Below is a small trained network, with its code and all its weights. Each question gives an input and a class and asks what happens when units are switched off, that is, made to give their printed mean instead of their output.

import numpy as np


def w(rows, s, z=0):
    codes = np.array(rows[::2]) - 128.0
    scale = np.full(codes.shape[1], s)
    scale[-1] = z or s
    return codes * scale


def norm(h):
    return h / np.sqrt((h * h).mean(-1, keepdims=True) + 1e-5)


def f(y):
    return y / 2 * (1 + np.tanh(0.7978845608 * (y + 0.044715 * y**3)))


def log_softmax(a):
    a = a - a.max(-1, keepdims=True)
    return a - np.log(np.exp(a).sum(-1, keepdims=True))


def net(x, mask):
    res = np.array(x, float).reshape(1, 6) / 4 @ E
    u = 0
    for l in range(2):
        y = f(norm(res) @ A[l][:, :-1].T + A[l][:, -1])
        res = res + np.where(mask[u : u + 11], y, B[l][:, -1]) @ B[l][:, :-1]
        u += 11
    return log_softmax(norm(res)[-1] @ U[:, :-1].T + U[:, -1])


A, B = {}, {}
E = w([
[253,84,21,22,117,76],'x0',
[120,123,124,126,135,130],'x1',
[122,132,126,127,129,131],'x2',
[121,127,125,130,128,133],'x3',
[71,74,67,199,129,4],'x4',
[7,83,202,59,135,82],'x5',
],0.0015)
A[0] = w([
[124,179,214,129,93,184,8],'0.n0',
[128,128,172,164,182,86,97],'0.n1',
[184,129,58,142,105,137,236],'0.n2',
[117,162,182,146,107,188,68],'0.n3',
[172,79,150,30,180,172,147],'0.n4',
[107,199,193,147,151,245,81],'0.n5',
[145,117,61,113,88,37,68],'0.n6',
[109,135,177,140,96,164,75],'0.n7',
[113,138,131,252,155,107,179],'0.n8',
[61,75,166,111,88,139,132],'0.n9',
[94,128,118,217,139,122,124],'0.n10',
],0.0036,0.0015)
B[0] = w([
[89,66,54,130,207,64,144],'0.n0',
[137,144,141,118,106,94,130],'0.n1',
[167,172,192,133,179,248,251],'0.n2',
[187,60,60,167,144,74,148],'0.n3',
[62,217,187,126,23,155,194],'0.n4',
[189,4,65,159,185,105,231],'0.n5',
[123,28,148,184,182,198,191],'0.n6',
[166,115,71,103,150,56,128],'0.n7',
[119,200,80,92,12,184,245],'0.n8',
[121,92,159,89,103,44,164],'0.n9',
[126,211,95,79,63,164,185],'0.n10',
],0.0025,0.0016)
A[1] = w([
[124,7,183,60,216,71,99],'1.n0',
[149,80,107,130,84,123,121],'1.n1',
[111,140,170,2,87,128,16],'1.n2',
[55,161,178,75,68,45,57],'1.n3',
[105,116,78,150,146,104,84],'1.n4',
[35,18,156,136,210,113,119],'1.n5',
[100,136,89,208,121,133,170],'1.n6',
[231,145,120,164,154,193,163],'1.n7',
[142,41,57,119,100,49,69],'1.n8',
[186,80,64,165,172,165,67],'1.n9',
[185,75,72,229,193,155,8],'1.n10',
],0.0037,0.0011)
B[1] = w([
[192,201,175,57,85,218,195],'1.n0',
[87,156,152,144,165,132,137],'1.n1',
[79,215,76,239,49,132,151],'1.n2',
[131,77,44,214,182,99,184],'1.n3',
[167,134,112,135,114,180,127],'1.n4',
[239,114,112,108,195,135,205],'1.n5',
[164,141,179,23,63,127,174],'1.n6',
[82,67,176,96,202,60,250],'1.n7',
[124,157,190,155,203,170,142],'1.n8',
[33,94,121,177,112,29,187],'1.n9',
[5,155,75,182,60,47,197],'1.n10',
],0.003,0.0024)
U = w([
[67,59,84,201,148,35,176],'0',
[211,104,170,65,188,166,176],'1',
[100,207,121,129,2,175,2],'2',
],0.0085,0.00077)

Each question gives the input, the list of numbers given to net, and the class t.
The units are the neurons (one row each of A and B). Each row of codes is followed by its name. A weight is (code - 128) times the scale printed after its matrix; where a second scale follows, it is the last column's (A, B and U).
mask holds one flag per neuron, layer by layer. A switched-off neuron (its flag False) gives its mean, the last column of its row in B, instead of its output. The means were averaged over made-up inputs and are rounded, as every weight is.
A unit's drop is (log p(t) with every unit on - log p(t) with that unit switched off) / (log p(t) with every unit on - log p(t) with every unit switched off).
The circuit of an input: a set's keep is (log p(t) with only the set's units on - log p(t) with every unit switched off) / (log p(t) with every unit on - log p(t) with every unit switched off). Starting from the 12 units with the biggest drops (on a tie, the unit counted first), units are removed one at a time, each time the one whose removal leaves the highest keep (on an exact tie, the one counted first), for as long as the keep stays at least 0.8.
units of the circuit, in order: the units of the circuit, biggest drop first
top k neurons: the k neurons with the biggest drops, biggest first
top k neurons in layer l: the k neurons of layer l with the biggest drops, biggest first
drop when u is switched off: that unit's drop, to one decimal
input [-1,-6,-5,3,-4,0], class 0: units of the circuit, in order	1.n9; 0.n5
input [1,4,-2,1,6,8], class 1: units of the circuit, in order	1.n5; 1.n0
input [-2,8,0,-1,0,5], class 1: units of the circuit, in order	1.n5; 1.n10
input [-7,-7,-8,-7,0,7], class 1: units of the circuit, in order	1.n10; 1.n5
input [3,-5,-6,-5,-3,7], class 2: units of the circuit, in order	1.n2
input [8,-6,-4,-8,-7,6], class 2: units of the circuit, in order	1.n2; 0.n4
input [-8,-4,6,-7,7,0], class 2: units of the circuit, in order	0.n8; 1.n7
input [0,-6,0,-5,-4,-7], class 0: units of the circuit, in order	1.n0; 1.n9; 1.n7; 1.n5
input [5,7,-3,-3,0,4], class 2: top 4 neurons in layer 0	0.n4; 0.n5; 0.n0; 0.n3
input [6,1,2,3,2,4], class 1: top 2 neurons in layer 0	0.n8; 0.n6
input [-8,-6,-3,-6,3,-1], class 2: top 2 neurons	0.n8; 1.n7
input [-8,-6,8,-2,-8,8], class 1: top 2 neurons	0.n5; 1.n5
input [-6,7,-7,3,-4,1], class 1: top 2 neurons in layer 1	1.n5; 1.n0
input [-1,0,6,-2,-8,-7], class 0: top 2 neurons in layer 0	0.n5; 0.n0
input [2,-7,1,8,0,7], class 2: top 2 neurons	1.n0; 1.n2
input [2,6,-4,1,8,3], class 1: top neuron	0.n6
input [3,2,2,-3,2,1], class 1: top 2 neurons in layer 0	0.n6; 0.n8
input [4,-4,-5,5,-7,7], class 2: top 2 neurons	1.n2; 0.n4
input [-6,-6,0,5,4,-5], class 2: drop when 0.n8 is switched off	0.1
input [-4,7,2,5,-5,8], class 1: drop when 1.n0 is switched off	0.2
input [-7,6,1,5,-6,-6], class 0: drop when 0.n5 is switched off	0.1
input [-7,6,3,2,7,-3], class 2: top neuron	0.n8
